Small tables with named rows and columns. After each table, cells are looked up by row and column.

zapili.csv
,karo,luzubu
gumeli,2267,78031
ledes,55661,45475
kekemop,67309,3484
didatel,37483,45580
nitas,51038,45580
votod,37483,45580
ruzimu,19276,87976
dev,19550,63685
beko,46741,45580
futotof,73394,6635
favo,25454,51814
zirorut,27024,70062
gev,7847,86265
vamabas,73593,1910

karo of nitas is 51038
karo of gev is 7847
karo of gumeli is 2267
karo of zirorut is 27024
luzubu of zirorut is 70062
karo of votod is 37483
luzubu of kekemop is 3484
luzubu of favo is 51814
Which row has the largest luzubu? ruzimu

Table dulemav
|  | dafil | niv | fitan | der | ribiz | bapa | dasug | gup | mera |
|---|---|---|---|---|---|---|---|---|---|
| tatom | 120 | 88 | 61 | 132 | 77 | 68 | 119 | 119 | 155 |
| sud | 133 | 107 | 111 | 118 | 124 | 79 | 114 | 147 | 124 |
| sokid | 146 | 103 | 102 | 126 | 119 | 64 | 121 | 157 | 131 |
| kere | 95 | 105 | 121 | 101 | 130 | 121 | 96 | 101 | 77 |
| fazulan | 143 | 118 | 129 | 90 | 130 | 68 | 106 | 155 | 92 |
| bip | 143 | 116 | 155 | 81 | 142 | 87 | 105 | 150 | 69 |
| mazinep | 100 | 106 | 127 | 82 | 116 | 113 | 93 | 96 | 65 |
| gomoba | 96 | 104 | 115 | 81 | 101 | 107 | 93 | 93 | 82 |
| gov | 215 | 128 | 143 | 137 | 174 | 21 | 136 | 249 | 130 |

mazinep, dafil => 100
sokid, bapa => 64
fazulan, dasug => 106
bip, fitan => 155
kere, bapa => 121
kere, der => 101
gomoba, der => 81
bip, gup => 150
bip, ribiz => 142
mazinep, bapa => 113
mazinep, ribiz => 116

Table somume
,nulal,sim
nerid,565,467
pofom,336,191
sal,535,581
kelego,745,99
mafire,257,450
talu,768,421
zite,675,868
sanamar,674,707
sopadi,773,861
somet,397,780

What is the sim of sal in somume? 581
What is the sim of sopadi in somume? 861
What is the sim of sanamar in somume? 707
What is the sim of mafire in somume? 450
What is the nulal of zite in somume? 675
What is the nulal of kelego in somume? 745
What is the nulal of pofom in somume? 336
What is the nulal of somet in somume? 397
What is the sim of kelego in somume? 99
What is the nulal of sal in somume? 535
What is the sim of talu in somume? 421
What is the sim of nerid in somume? 467
What is the sim of zite in somume? 868
What is the nulal of sopadi in somume? 773
What is the nulal of nerid in somume? 565
What is the nulal of sanamar in somume? 674
What is the sim of pofom in somume? 191

Table daso
	vog	gobo	zas	nel	birad	sal	vedu	gigife	kup
tamiv	42.6	10.2	-30.4	2.6	-46.3	-31.5	10.8	-91.3	1.8
dipunif	17.9	-23.9	6.2	-23.9	-47.6	20.6	-15.3	3.2	22.8
bozed	-45.0	0.4	9.6	5.4	51.2	2.0	-4.9	51.2	-21.2
doti	-1.0	16.9	-19.8	14.1	12.9	-30.6	11.0	-40.4	-19.8

bozed, kup: -21.2
bozed, vedu: -4.9
tamiv, gobo: 10.2
bozed, sal: 2.0
tamiv, kup: 1.8
doti, sal: -30.6
dipunif, sal: 20.6
tamiv, zas: -30.4
bozed, vog: -45.0
doti, gobo: 16.9
doti, nel: 14.1
doti, vedu: 11.0
tamiv, birad: -46.3
dipunif, nel: -23.9

luv
|  | mub | gufuti | repirig | dozuti | fet | direse | zupebef | vivir | tez |
|---|---|---|---|---|---|---|---|---|---|
| pon | 428 | 821 | 218 | 433 | 275 | 210 | 201 | 335 | 179 |
| tul | 825 | 583 | 273 | 14 | 329 | 319 | 318 | 761 | 229 |
| tuv | 301 | 492 | 260 | 536 | 185 | 251 | 559 | 311 | 429 |
| fupurub | 504 | 504 | 494 | 491 | 496 | 494 | 492 | 502 | 491 |
| geno | 464 | 746 | 248 | 381 | 304 | 247 | 220 | 383 | 203 |
| virura | 709 | 549 | 206 | 77 | 221 | 244 | 376 | 662 | 241 |
| venuki | 660 | 669 | 145 | 167 | 149 | 175 | 387 | 598 | 221 |
| fum | 687 | 224 | 626 | 393 | 552 | 653 | 816 | 765 | 731 |
| buted | 316 | 381 | 403 | 588 | 321 | 394 | 641 | 358 | 554 |
| zumi | 311 | 499 | 255 | 535 | 176 | 247 | 573 | 321 | 433 |

What is the tez of geno in luv?
203
What is the dozuti of pon in luv?
433
What is the gufuti of pon in luv?
821
What is the vivir of fum in luv?
765
What is the fet of zumi in luv?
176
What is the dozuti of zumi in luv?
535
What is the vivir of virura in luv?
662
What is the tez of venuki in luv?
221
What is the zupebef of pon in luv?
201
What is the repirig of buted in luv?
403
What is the tez of fum in luv?
731
What is the zupebef of fum in luv?
816
What is the fet of fum in luv?
552
What is the fet of venuki in luv?
149
What is the gufuti of venuki in luv?
669
What is the mub of fupurub in luv?
504
What is the dozuti of tuv in luv?
536
What is the zupebef of virura in luv?
376
What is the dozuti of virura in luv?
77

